Below are the code and all the weights of a small trained network. Each question names an input and a target symbol and asks about switching units off, where a switched-off unit gives its printed mean instead of its output.

import numpy as np


def w(rows, s, z=0):
    codes = np.array(rows[::2]) - 128.0
    scale = np.full(codes.shape[1], s)
    scale[-1] = z or s
    return codes * scale


def f(y):
    return y / 2 * (1 + np.tanh(0.7978845608 * (y + 0.044715 * y**3)))


def softmax(a):
    e = np.exp(a - a.max(-1, keepdims=True))
    return e / e.sum(-1, keepdims=True)


def log_softmax(a):
    a = a - a.max(-1, keepdims=True)
    return a - np.log(np.exp(a).sum(-1, keepdims=True))


def net(x, mask):
    ids = ['αγζθλξτψ'.index(c) for c in x.split()]
    T = len(ids)
    res = E[ids] + P[:T]
    u = 0
    for l in range(2):
        r = res
        for j in range(2):
            rows = slice(3 * j, 3 * j + 3)
            q, k, v = (r @ M[l][rows].T for M in (Q, K, V))
            z = softmax(np.where(np.tri(T) > 0, q @ k.T / 3**0.5, -1e9)) @ v
            o = O[l][rows]
            res = res + np.where(mask[u + j], z, o[:, -1]) @ o[:, :-1]
        u += 2
        y = f(res @ A[l][:, :-1].T + A[l][:, -1])
        res = res + np.where(mask[u : u + 8], y, B[l][:, -1]) @ B[l][:, :-1]
        u += 8
    return log_softmax(res[-1] @ U[:, :-1].T + U[:, -1])


Q, K, V, O, A, B = {}, {}, {}, {}, {}, {}
E = w([
[130,191,37],'α',
[124,108,237],'γ',
[11,110,154],'ζ',
[128,231,140],'θ',
[124,215,73],'λ',
[115,233,85],'ξ',
[184,163,26],'τ',
[141,235,200],'ψ',
],0.012)
P = w([
[178,179,254],'0',
[98,174,87],'1',
[100,151,86],'2',
[101,122,83],'3',
[108,103,87],'4',
[112,82,90],'5',
[127,51,100],'6',
],0.0087)
Q[0] = w([
[87,188,97],'0.h1',
[108,105,167],'0.h1',
[254,131,151],'0.h1',
[79,111,103],'0.h2',
[240,79,143],'0.h2',
[132,195,84],'0.h2',
],0.0099)
K[0] = w([
[165,74,84],'0.h1',
[86,2,141],'0.h1',
[73,199,69],'0.h1',
[101,105,74],'0.h2',
[117,20,96],'0.h2',
[189,143,105],'0.h2',
],0.0087)
V[0] = w([
[36,159,2],'0.h1',
[10,94,109],'0.h1',
[158,91,101],'0.h1',
[201,117,97],'0.h2',
[47,218,176],'0.h2',
[110,148,126],'0.h2',
],0.0069)
O[0] = w([
[232,33,216,147],'0.h1',
[175,106,107,121],'0.h1',
[214,156,2,77],'0.h1',
[156,161,110,98],'0.h2',
[40,152,123,254],'0.h2',
[92,70,160,154],'0.h2',
],0.0055)
A[0] = w([
[104,19,241,188],'0.n1',
[30,86,255,209],'0.n2',
[53,75,63,121],'0.n3',
[244,65,124,56],'0.n4',
[52,45,12,159],'0.n5',
[234,231,209,252],'0.n6',
[88,175,43,210],'0.n7',
[89,81,52,194],'0.n8',
],0.0079,0.0045)
B[0] = w([
[93,185,73,173],'0.n1',
[44,172,80,255],'0.n2',
[167,130,109,161],'0.n3',
[110,82,76,122],'0.n4',
[172,198,165,180],'0.n5',
[195,176,201,187],'0.n6',
[254,188,187,203],'0.n7',
[190,180,197,166],'0.n8',
],0.0071,0.0084)
Q[1] = w([
[71,141,137],'1.h1',
[97,186,118],'1.h1',
[254,200,147],'1.h1',
[166,120,171],'1.h2',
[148,96,185],'1.h2',
[194,108,147],'1.h2',
],0.0096)
K[1] = w([
[116,154,101],'1.h1',
[118,239,211],'1.h1',
[254,121,147],'1.h1',
[75,193,46],'1.h2',
[19,66,70],'1.h2',
[173,75,52],'1.h2',
],0.0088)
V[1] = w([
[162,223,209],'1.h1',
[23,78,153],'1.h1',
[142,132,85],'1.h1',
[254,64,135],'1.h2',
[104,106,137],'1.h2',
[181,52,194],'1.h2',
],0.0089)
O[1] = w([
[158,23,154,255],'1.h1',
[174,163,27,97],'1.h1',
[162,171,181,117],'1.h1',
[58,156,142,26],'1.h2',
[243,208,3,110],'1.h2',
[71,153,43,51],'1.h2',
],0.0061,0.017)
A[1] = w([
[126,234,255,105],'1.n1',
[244,238,179,253],'1.n2',
[129,231,27,167],'1.n3',
[195,91,170,236],'1.n4',
[203,119,118,123],'1.n5',
[131,75,120,74],'1.n6',
[156,128,187,167],'1.n7',
[193,136,241,175],'1.n8',
],0.0089,0.0034)
B[1] = w([
[116,110,66,201],'1.n1',
[77,101,71,212],'1.n2',
[219,135,137,143],'1.n3',
[141,99,132,215],'1.n4',
[2,144,161,151],'1.n5',
[164,117,118,129],'1.n6',
[145,92,85,191],'1.n7',
[96,95,49,253],'1.n8',
],0.0089,0.02)
U = w([
[66,90,65,65],'α',
[184,44,159,125],'γ',
[121,86,185,252],'ζ',
[95,130,126,120],'θ',
[77,139,119,133],'λ',
[205,157,41,119],'ξ',
[94,123,132,116],'τ',
[3,147,127,99],'ψ',
],0.0075,0.0037)

Each question gives the input, a string of symbols that net reads in full, and the target symbol t.
The units are the heads (3 rows each of Q, K, V and O) and the neurons (one row each of A and B). Each row of codes is followed by its name. A weight is (code - 128) times the scale printed after its matrix; where a second scale follows, it is the last column's (O, A, B and U).
mask holds one flag per unit, layer by layer, with each layer's heads first. A switched-off unit (its flag False) gives its mean, the last column of its rows in O or B, instead of its output. The means were averaged over made-up inputs and are rounded, as every weight is.
A unit's drop is (log p(t) with every unit on - log p(t) with that unit switched off) / (log p(t) with every unit on - log p(t) with every unit switched off).
The circuit of an input: a set's keep is (log p(t) with only the set's units on - log p(t) with every unit switched off) / (log p(t) with every unit on - log p(t) with every unit switched off). Starting from the 12 units with the biggest drops (on a tie, the unit counted first), units are removed one at a time, each time the one whose removal leaves the highest keep (on an exact tie, the one counted first), for as long as the keep stays at least 0.8.
circuit, biggest first: the units of the circuit, biggest drop first
k most important neurons of layer l: the k neurons of layer l with the biggest drops, biggest first
which heads matter: for each layer, one digit per head in row order, 1 if its drop is at least 0.15 and else 0, layers parted by /
drop of u: that unit's drop, to one decimal
input τ ζ ζ γ λ ζ λ, target γ: which heads matter : 11 / 10
input θ ξ λ ζ θ, target γ: 3 most important neurons of layer 0 : [0.n7, 0.n6, 0.n5]
input τ ψ τ γ, target ψ: circuit, biggest first : [0.n2, 1.h2, 0.n1]
input ψ ξ ζ ψ, target γ: circuit, biggest first : [1.h1, 0.n6]
input ζ γ ψ, target α: which heads matter : 00 / 01
input ψ ψ τ τ ζ ζ, target γ: circuit, biggest first : [0.h1, 1.h1, 1.h2, 1.n2]
input τ ζ θ λ ξ ζ, target ψ: circuit, biggest first : [1.h2, 0.n2, 0.n6]
input τ λ λ λ ζ ξ, target γ: circuit, biggest first : [1.h1, 0.n2, 0.h2]
input ψ λ γ ψ, target γ: which heads matter : 00 / 10
input ζ ξ θ ζ ζ, target ξ: which heads matter : 00 / 10
input ζ ζ τ τ ψ, target α: 2 most important neurons of layer 0 : [0.n6, 0.n2]
input τ θ α λ ζ ξ ζ, target ψ: 2 most important neurons of layer 0 : [0.n2, 0.n1]
input θ ψ λ ζ θ, target γ: 2 most important neurons of layer 0 : [0.n6, 0.n7]
input τ ζ ζ γ ζ ξ, target γ: most important neuron of layer 1 : [1.n4]
input ζ ζ θ ζ ψ γ, target ξ: 2 most important neurons of layer 0 : [0.n2, 0.n1]
input ζ λ θ γ, target ξ: 3 most important neurons of layer 1 : [1.n3, 1.n5, 1.n2]
input τ ζ ζ γ, target ψ: drop of 1.n5 : -0.1
input ζ ζ ζ τ ζ, target ξ: drop of 0.n3 : 0.0
input ψ ψ τ ψ τ ζ ζ, target γ: drop of 1.n8 : 0.1
